Here is a tiny trained network, its code and every weight. The questions are about switching its units off for an input and a target symbol, where a switched-off unit gives its printed mean instead of its output.

import numpy as np


def w(rows, s, z=0):
    codes = np.array(rows[::2]) - 128.0
    scale = np.full(codes.shape[1], s)
    scale[-1] = z or s
    return codes * scale


def norm(h):
    return h / np.sqrt((h * h).mean(-1, keepdims=True) + 1e-5)


def f(y):
    return y / 2 * (1 + np.tanh(0.7978845608 * (y + 0.044715 * y**3)))


def softmax(a):
    e = np.exp(a - a.max(-1, keepdims=True))
    return e / e.sum(-1, keepdims=True)


def log_softmax(a):
    a = a - a.max(-1, keepdims=True)
    return a - np.log(np.exp(a).sum(-1, keepdims=True))


def net(x, mask):
    ids = ['αβδεζηλπστφ'.index(c) for c in x.split()]
    T = len(ids)
    res = E[ids] + P[:T]
    u = 0
    for l in range(2):
        q, k, v = (norm(res) @ M[l].T for M in (Q, K, V))
        z = softmax(np.where(np.tri(T) > 0, q @ k.T / 2**0.5, -1e9)) @ v
        res = res + np.where(mask[u], z, O[l][:, -1]) @ O[l][:, :-1]
        u += 1
        y = f(norm(res) @ A[l][:, :-1].T + A[l][:, -1])
        res = res + np.where(mask[u : u + 8], y, B[l][:, -1]) @ B[l][:, :-1]
        u += 8
    return log_softmax(norm(res)[-1] @ U[:, :-1].T + U[:, -1])


Q, K, V, O, A, B = {}, {}, {}, {}, {}, {}
E = w([
[105,70,118,120,17,168,122,133,124],'α',
[29,203,150,167,149,27,41,19,200],'β',
[103,100,156,110,37,151,140,94,166],'δ',
[126,82,129,149,80,153,208,58,181],'ε',
[176,79,15,160,98,35,160,84,197],'ζ',
[109,92,175,167,77,170,78,48,89],'η',
[98,81,104,140,75,172,155,75,147],'λ',
[148,87,143,168,92,164,145,33,148],'π',
[50,2,66,162,175,126,78,196,184],'σ',
[72,123,94,125,53,146,86,97,175],'τ',
[153,54,197,181,1,45,111,220,97],'φ',
],0.0078)
P = w([
[141,200,116,116,165,74,108,255,103],'0',
[143,142,242,106,157,131,182,37,101],'1',
[129,120,229,99,130,129,181,58,116],'2',
[122,98,232,103,127,117,159,64,118],'3',
[162,125,143,107,67,206,95,63,130],'4',
[145,128,137,100,56,183,98,81,131],'5',
[140,137,133,115,61,166,92,87,129],'6',
[136,131,125,122,64,146,100,94,136],'7',
[134,136,122,129,66,137,103,112,135],'8',
[125,138,127,146,74,111,101,108,129],'9',
[122,145,118,154,75,98,106,126,133],'10',
[114,116,130,160,90,92,109,100,125],'11',
[108,127,113,170,84,88,108,114,119],'12',
[94,112,122,173,94,79,112,110,122],'13',
],0.0065)
Q[0] = w([
[124,68,111,200,123,2,77,133,161],'L0H0',
[35,72,137,162,50,115,156,60,120],'L0H0',
],0.0055)
K[0] = w([
[131,195,110,120,152,146,160,165,78],'L0H0',
[132,138,75,253,99,97,121,184,135],'L0H0',
],0.0064)
V[0] = w([
[207,155,129,132,98,152,245,119,181],'L0H0',
[2,86,45,96,108,131,184,135,124],'L0H0',
],0.0066)
O[0] = w([
[110,146,80,29,125,59,165,124,78,194],'L0H0',
[255,103,226,69,184,116,86,103,157,255],'L0H0',
],0.0076,0.00065)
A[0] = w([
[13,174,50,136,156,132,164,174,67,46],'L0N0',
[151,168,169,219,139,190,115,143,176,75],'L0N1',
[118,87,83,80,71,118,60,91,57,178],'L0N2',
[44,81,110,169,160,192,102,159,123,21],'L0N3',
[60,105,127,128,51,194,171,85,191,71],'L0N4',
[158,128,177,163,101,128,56,121,40,3],'L0N5',
[113,127,112,130,253,64,159,147,114,60],'L0N6',
[196,126,99,187,81,122,126,71,207,107],'L0N7',
],0.0065,0.0026)
B[0] = w([
[175,100,152,101,254,203,181,235,158,135],'L0N0',
[36,143,177,139,167,131,189,134,152,169],'L0N1',
[86,80,162,156,179,94,217,70,151,222],'L0N2',
[228,118,130,139,70,103,163,86,199,140],'L0N3',
[181,126,91,222,141,94,125,80,149,253],'L0N4',
[166,100,61,98,94,89,146,141,205,146],'L0N5',
[151,117,137,88,107,208,113,53,207,121],'L0N6',
[68,53,148,86,96,118,74,144,128,251],'L0N7',
],0.0059,0.0056)
Q[1] = w([
[127,149,96,149,107,250,199,81,30],'L1H0',
[49,33,190,125,129,66,254,81,176],'L1H0',
],0.0058)
K[1] = w([
[60,30,217,188,74,19,49,62,147],'L1H0',
[150,191,104,66,73,1,11,186,197],'L1H0',
],0.0052)
V[1] = w([
[254,47,66,241,157,156,153,142,155],'L1H0',
[206,140,179,79,78,179,140,206,66],'L1H0',
],0.0067)
O[1] = w([
[51,2,202,91,101,196,155,99,43,74],'L1H0',
[200,55,69,228,145,107,71,104,82,2],'L1H0',
],0.0082,0.0031)
A[1] = w([
[160,81,205,157,106,112,32,74,144,97],'L1N0',
[229,189,104,133,170,36,155,126,154,3],'L1N1',
[90,158,129,80,148,13,137,108,155,157],'L1N2',
[106,141,192,1,147,127,188,105,136,236],'L1N3',
[182,152,168,85,127,102,122,184,42,215],'L1N4',
[182,74,162,166,190,95,56,105,85,21],'L1N5',
[220,156,143,143,113,90,74,59,101,125],'L1N6',
[116,154,162,123,185,113,102,124,193,52],'L1N7',
],0.0082,0.0032)
B[1] = w([
[163,119,29,137,113,150,169,191,210,235],'L1N0',
[64,26,233,132,229,173,143,121,110,204],'L1N1',
[170,105,117,155,48,188,200,18,111,246],'L1N2',
[86,122,31,103,160,80,3,164,199,254],'L1N3',
[132,133,153,141,38,97,227,8,97,124],'L1N4',
[82,243,158,57,97,210,154,83,63,165],'L1N5',
[56,153,152,67,120,136,89,149,94,192],'L1N6',
[219,103,74,96,125,208,215,221,159,156],'L1N7',
],0.0065,0.007)
U = w([
[139,134,68,193,78,167,114,123,62,86],'α',
[113,231,127,105,106,73,81,97,222,124],'β',
[148,160,141,169,183,82,41,142,101,254],'δ',
[168,118,169,57,170,118,173,90,114,171],'ε',
[132,66,62,42,130,27,85,86,116,126],'ζ',
[51,110,254,127,133,179,33,152,124,97],'η',
[164,147,129,60,107,174,89,134,76,155],'λ',
[69,148,58,117,171,108,169,179,76,135],'π',
[153,29,156,98,184,186,78,193,178,60],'σ',
[186,186,130,145,105,97,168,176,205,71],'τ',
[105,94,160,222,51,99,148,131,100,145],'φ',
],0.0071,0.0027)

Each question gives the input, a string of symbols that net reads in full, and the target symbol t.
The units are the heads (2 rows each of Q, K, V and O) and the neurons (one row each of A and B). Each row of codes is followed by its name. A weight is (code - 128) times the scale printed after its matrix; where a second scale follows, it is the last column's (O, A, B and U).
mask holds one flag per unit, layer by layer, with each layer's heads first. A switched-off unit (its flag False) gives its mean, the last column of its rows in O or B, instead of its output. The means were averaged over made-up inputs and are rounded, as every weight is.
A unit's drop is (log p(t) with every unit on - log p(t) with that unit switched off) / (log p(t) with every unit on - log p(t) with every unit switched off).
The circuit of an input: a set's keep is (log p(t) with only the set's units on - log p(t) with every unit switched off) / (log p(t) with every unit on - log p(t) with every unit switched off). Starting from the 12 units with the biggest drops (on a tie, the unit counted first), units are removed one at a time, each time the one whose removal leaves the highest keep (on an exact tie, the one counted first), for as long as the keep stays at least 0.8.
units of the circuit, in order: the units of the circuit, biggest drop first
unit that matters most: the unit with the biggest drop
top k neurons: the k neurons with the biggest drops, biggest first
top k neurons in layer l: the k neurons of layer l with the biggest drops, biggest first
input β δ δ, target β: units of the circuit, in order -> L1H0
input η β ε τ α φ, target η: units of the circuit, in order -> L1H0; L0H0
input η β β ε β β η δ σ η τ ε, target η: units of the circuit, in order -> L0H0; L1H0
input δ β β τ ε δ τ ε φ, target δ: top 3 neurons -> L0N4; L0N2; L0N7
input α ε ζ φ λ α, target α: top 3 neurons -> L0N4; L0N2; L1N3
input δ ε η, target δ: top 2 neurons -> L0N4; L1N1
input ζ σ ε, target ζ: top 2 neurons in layer 1 -> L1N3; L1N1
input σ β ε η, target σ: units of the circuit, in order -> L0H0; L1N0
input ε β β ε ε λ φ β τ ζ, target ε: top 2 neurons in layer 1 -> L1N1; L1N2
input η ε π ζ ε λ σ ε β ε φ, target η: top 2 neurons in layer 0 -> L0N4; L0N3
input ζ ε α, target ζ: top 2 neurons -> L1N3; L0N4
input ε σ ε δ η σ η π η, target ε: top 2 neurons in layer 0 -> L0N4; L0N2
input φ φ π ε φ β ε ζ ε ζ φ η δ, target φ: top 4 neurons -> L0N4; L1N3; L0N2; L0N5
input σ α β η ε φ δ δ π, target σ: top neuron in layer 0 -> L0N7
input ε π α π ε φ ε π ε α λ η β, target ε: top 2 neurons in layer 1 -> L1N1; L1N2
input η β β ε π σ σ τ ε τ σ, target η: top 2 neurons in layer 0 -> L0N4; L0N1
input π φ α π α α σ τ φ ε λ, target π: top 2 neurons in layer 1 -> L1N2; L1N1
input ε β φ, target ε: units of the circuit, in order -> L1H0; L0H0; L1N1; L1N2
input β ε ε, target β: top 3 neurons in layer 1 -> L1N3; L1N0; L1N1
input δ β ε δ λ, target δ: top 2 neurons in layer 0 -> L0N4; L0N2
input σ ε λ, target σ: units of the circuit, in order -> L0H0; L1N2
input ε ε ε β α π β η σ τ π, target ε: unit that matters most -> L1H0
input ε ζ ε π, target ζ: top 2 neurons in layer 1 -> L1N3; L1N5
input δ ζ σ, target δ: top 3 neurons -> L0N4; L0N7; L0N2
input ε π α α η ε σ λ ε σ λ ε, target ε: top 4 neurons -> L0N4; L1N1; L1N2; L1N3
input ε α π τ δ, target ε: top 3 neurons -> L1N1; L0N4; L1N2
input π λ η β ε β ε τ α τ σ η α τ, target π: top neuron in layer 0 -> L0N0
input λ ε β σ, target λ: top 4 neurons -> L1N5; L0N2; L0N4; L1N1
